Here is a tiny trained network, its code and every weight. The questions are about switching its units off for an input and a target symbol, where a switched-off unit gives its printed mean instead of its output.

import numpy as np


def w(rows, s, z=0):
    codes = np.array(rows[::2]) - 128.0
    scale = np.full(codes.shape[1], s)
    scale[-1] = z or s
    return codes * scale


def f(y):
    return y / 2 * (1 + np.tanh(0.7978845608 * (y + 0.044715 * y**3)))


def softmax(a):
    e = np.exp(a - a.max(-1, keepdims=True))
    return e / e.sum(-1, keepdims=True)


def log_softmax(a):
    a = a - a.max(-1, keepdims=True)
    return a - np.log(np.exp(a).sum(-1, keepdims=True))


def net(x, mask):
    ids = ['αβγδθλμξτφψ'.index(c) for c in x.split()]
    T = len(ids)
    res = E[ids] + P[:T]
    r = res
    for j in range(2):
        rows = slice(4 * j, 4 * j + 4)
        q, k, v = (r @ M[0][rows].T for M in (Q, K, V))
        z = softmax(np.where(np.tri(T) > 0, q @ k.T / 4**0.5, -1e9)) @ v
        o = O[0][rows]
        res = res + np.where(mask[j], z, o[:, -1]) @ o[:, :-1]
    y = f(res @ A[0][:, :-1].T + A[0][:, -1])
    res = res + np.where(mask[2:6], y, B[0][:, -1]) @ B[0][:, :-1]
    return log_softmax(res[-1] @ U[:, :-1].T + U[:, -1])


Q, K, V, O, A, B = {}, {}, {}, {}, {}, {}
E = w([
[89,152,102],'α',
[147,222,164],'β',
[112,80,170],'γ',
[54,40,207],'δ',
[121,169,141],'θ',
[62,128,200],'λ',
[199,178,11],'μ',
[83,129,87],'ξ',
[87,119,77],'τ',
[73,202,46],'φ',
[74,82,43],'ψ',
],0.012)
P = w([
[60,115,129],'0',
[53,250,179],'1',
[35,116,114],'2',
[218,142,108],'3',
[53,99,126],'4',
[231,101,92],'5',
[64,91,129],'6',
[248,77,82],'7',
],0.012)
Q[0] = w([
[118,163,9],'h1',
[113,68,153],'h1',
[131,130,46],'h1',
[139,89,90],'h1',
[166,126,136],'h2',
[179,71,200],'h2',
[154,128,112],'h2',
[143,133,175],'h2',
],0.012)
K[0] = w([
[111,148,45],'h1',
[84,48,222],'h1',
[132,115,7],'h1',
[77,172,3],'h1',
[189,162,164],'h2',
[120,155,171],'h2',
[97,70,107],'h2',
[72,139,156],'h2',
],0.011)
V[0] = w([
[121,43,255],'h1',
[38,77,193],'h1',
[121,119,172],'h1',
[142,117,71],'h1',
[39,187,81],'h2',
[211,198,175],'h2',
[163,187,112],'h2',
[205,113,143],'h2',
],0.0094)
O[0] = w([
[125,231,1,3],'h1',
[115,75,54,118],'h1',
[28,186,102,96],'h1',
[141,76,149,156],'h1',
[177,142,150,251],'h2',
[131,164,85,56],'h2',
[182,159,54,129],'h2',
[102,134,134,50],'h2',
],0.0066,0.0059)
A[0] = w([
[74,65,94,58],'n1',
[255,95,109,255],'n2',
[227,133,126,7],'n3',
[122,125,38,216],'n4',
],0.011,0.0049)
B[0] = w([
[175,69,74,152],'n1',
[4,133,132,253],'n2',
[149,64,55,169],'n3',
[107,186,141,153],'n4',
],0.013,0.012)
U = w([
[14,180,255,156],'α',
[44,150,145,85],'β',
[85,109,46,3],'γ',
[156,29,118,74],'δ',
[145,99,153,157],'θ',
[151,82,158,153],'λ',
[125,141,169,182],'μ',
[135,113,166,154],'ξ',
[119,115,206,97],'τ',
[136,124,110,180],'φ',
[123,160,185,182],'ψ',
],0.0087,0.0051)

Each question gives the input, a string of symbols that net reads in full, and the target symbol t.
The units are the heads (4 rows each of Q, K, V and O) and the neurons (one row each of A and B). Each row of codes is followed by its name. A weight is (code - 128) times the scale printed after its matrix; where a second scale follows, it is the last column's (O, A, B and U).
mask holds one flag per unit, heads first, then neurons. A switched-off unit (its flag False) gives its mean, the last column of its rows in O or B, instead of its output. The means were averaged over made-up inputs and are rounded, as every weight is.
A unit's drop is (log p(t) with every unit on - log p(t) with that unit switched off) / (log p(t) with every unit on - log p(t) with every unit switched off).
The circuit of an input: a set's keep is (log p(t) with only the set's units on - log p(t) with every unit switched off) / (log p(t) with every unit on - log p(t) with every unit switched off). Starting from all 6 units, units are removed one at a time, each time the one whose removal leaves the highest keep (on an exact tie, the one counted first), for as long as the keep stays at least 0.8.
circuit, biggest first: the units of the circuit, biggest drop first
unit that matters most: the unit with the biggest drop
k most important neurons: the k neurons with the biggest drops, biggest first
which heads matter: for each layer, one digit per head in row order, 1 if its drop is at least 0.15 and else 0, layers parted by /
drop when u is switched off: that unit's drop, to one decimal
input λ μ β γ τ θ, target α: unit that matters most	n2
input ψ δ θ τ, target α: circuit, biggest first	n2, n1
input β μ μ φ, target α: which heads matter	10
input ψ α ξ γ φ φ α δ, target α: 3 most important neurons	n2, n3, n1
input δ ξ ξ ψ μ μ μ, target α: 3 most important neurons	n2, n1, n3
input λ μ μ δ α λ δ ξ, target α: circuit, biggest first	n2, h1
input ψ τ μ ψ φ μ ψ λ, target α: which heads matter	00
input μ μ ψ μ δ γ, target α: which heads matter	00
input β μ ψ, target δ: which heads matter	10
input ψ μ τ β λ α δ, target γ: which heads matter	10
input β θ ψ δ ψ τ ψ φ, target α: which heads matter	00
input β γ β θ γ θ β τ, target α: 3 most important neurons	n2, n1, n4
input ψ μ δ α, target α: drop when n2 is switched off	0.5
input δ μ μ γ, target α: drop when n3 is switched off	0.2
input μ γ φ μ γ θ, target α: drop when h1 is switched off	0.2
